Below is a small trained network, with its code and all its weights. Each question gives an input and a class and asks what happens when units are switched off, that is, made to give their printed mean instead of their output.

import numpy as np


def w(rows, s, z=0):
    codes = np.array(rows[::2]) - 128.0
    scale = np.full(codes.shape[1], s)
    scale[-1] = z or s
    return codes * scale


def f(y):
    return np.maximum(y, 0)


def log_softmax(a):
    a = a - a.max(-1, keepdims=True)
    return a - np.log(np.exp(a).sum(-1, keepdims=True))


def net(x, mask):
    res = np.array(x, float).reshape(1, 8) / 4 @ E
    y = f(res @ A[0][:, :-1].T + A[0][:, -1])
    res = res + np.where(mask, y, B[0][:, -1]) @ B[0][:, :-1]
    return log_softmax(res[-1] @ U[:, :-1].T + U[:, -1])


A, B = {}, {}
E = w([
[122,116,132,133,136,119,135,136,131,125,112],'x0',
[131,152,135,123,124,132,120,117,140,134,126],'x1',
[131,136,132,138,126,123,127,126,123,127,124],'x2',
[24,92,61,208,82,146,130,41,137,180,68],'x3',
[122,47,194,118,254,122,14,76,69,190,141],'x4',
[128,135,114,124,133,128,120,125,114,110,126],'x5',
[122,109,135,128,119,112,139,134,126,134,141],'x6',
[116,131,133,132,135,116,123,140,140,127,116],'x7',
],0.018)
A[0] = w([
[207,147,178,89,156,119,138,189,120,103,143,249],'N1',
[85,91,132,182,138,105,76,52,88,188,102,102],'N2',
[176,163,142,113,116,126,172,203,128,73,148,164],'N3',
[142,165,72,126,74,120,181,166,140,117,117,228],'N4',
[171,105,207,111,205,116,73,133,78,145,160,104],'N5',
[118,146,79,150,10,124,160,155,163,97,111,179],'N6',
],0.012,0.011)
B[0] = w([
[250,130,205,146,127,56,99,186,157,98,148,240],'N1',
[144,117,82,44,145,157,163,64,167,171,127,235],'N2',
[119,134,116,56,125,45,120,181,151,28,188,221],'N3',
[72,204,125,145,9,81,126,148,146,51,158,236],'N4',
[157,96,162,199,198,133,67,108,69,179,52,235],'N5',
[115,224,50,164,71,130,159,168,124,89,102,252],'N6',
],0.012,0.03)
U = w([
[190,135,176,139,101,88,142,192,174,87,216,228],'0',
[212,87,244,174,197,105,84,137,64,191,117,69],'1',
[90,148,74,202,63,153,218,97,125,151,89,196],'2',
[123,57,125,101,186,174,155,24,139,221,124,11],'3',
],0.011,0.0012)

Each question gives the input, the list of numbers given to net, and the class t.
The units are the neurons (one row each of A and B). Each row of codes is followed by its name. A weight is (code - 128) times the scale printed after its matrix; where a second scale follows, it is the last column's (A, B and U).
mask holds one flag per neuron, in row order. A switched-off neuron (its flag False) gives its mean, the last column of its row in B, instead of its output. The means were averaged over made-up inputs and are rounded, as every weight is.
A unit's drop is (log p(t) with every unit on - log p(t) with that unit switched off) / (log p(t) with every unit on - log p(t) with every unit switched off).
most important unit: the unit with the biggest drop
k most important neurons: the k neurons with the biggest drops, biggest first
drop when u is switched off: that unit's drop, to one decimal
input [-6,-3,7,3,7,-4,-8,-4], class 3: most important unit	N2
input [4,0,6,2,8,7,2,7], class 3: 2 most important neurons	[N2; N1]
input [5,7,6,5,1,-7,-1,6], class 3: 2 most important neurons	[N4; N6]
input [1,5,4,1,-6,4,-8,-7], class 2: 2 most important neurons	[N1; N6]
input [-5,-5,2,1,5,3,1,6], class 3: 2 most important neurons	[N1; N2]
input [4,-7,-6,2,7,3,6,-4], class 3: 2 most important neurons	[N2; N1]
input [2,-4,4,1,0,-3,8,4], class 2: 2 most important neurons	[N1; N3]
input [-3,-3,5,1,-4,2,-8,2], class 2: 2 most important neurons	[N1; N6]
input [-8,4,2,1,0,0,1,0], class 2: 2 most important neurons	[N1; N3]
input [0,-8,5,0,8,-4,0,0], class 1: drop when N5 is switched off	6.5
input [-1,-7,2,-2,8,8,-6,-7], class 1: drop when N5 is switched off	0.0
input [-4,-5,-1,3,8,5,3,4], class 3: drop when N2 is switched off	0.6
input [-6,-5,-2,1,-1,6,-4,-8], class 2: 2 most important neurons	[N1; N3]
input [4,5,-1,6,0,-5,-1,3], class 2: most important unit	N5
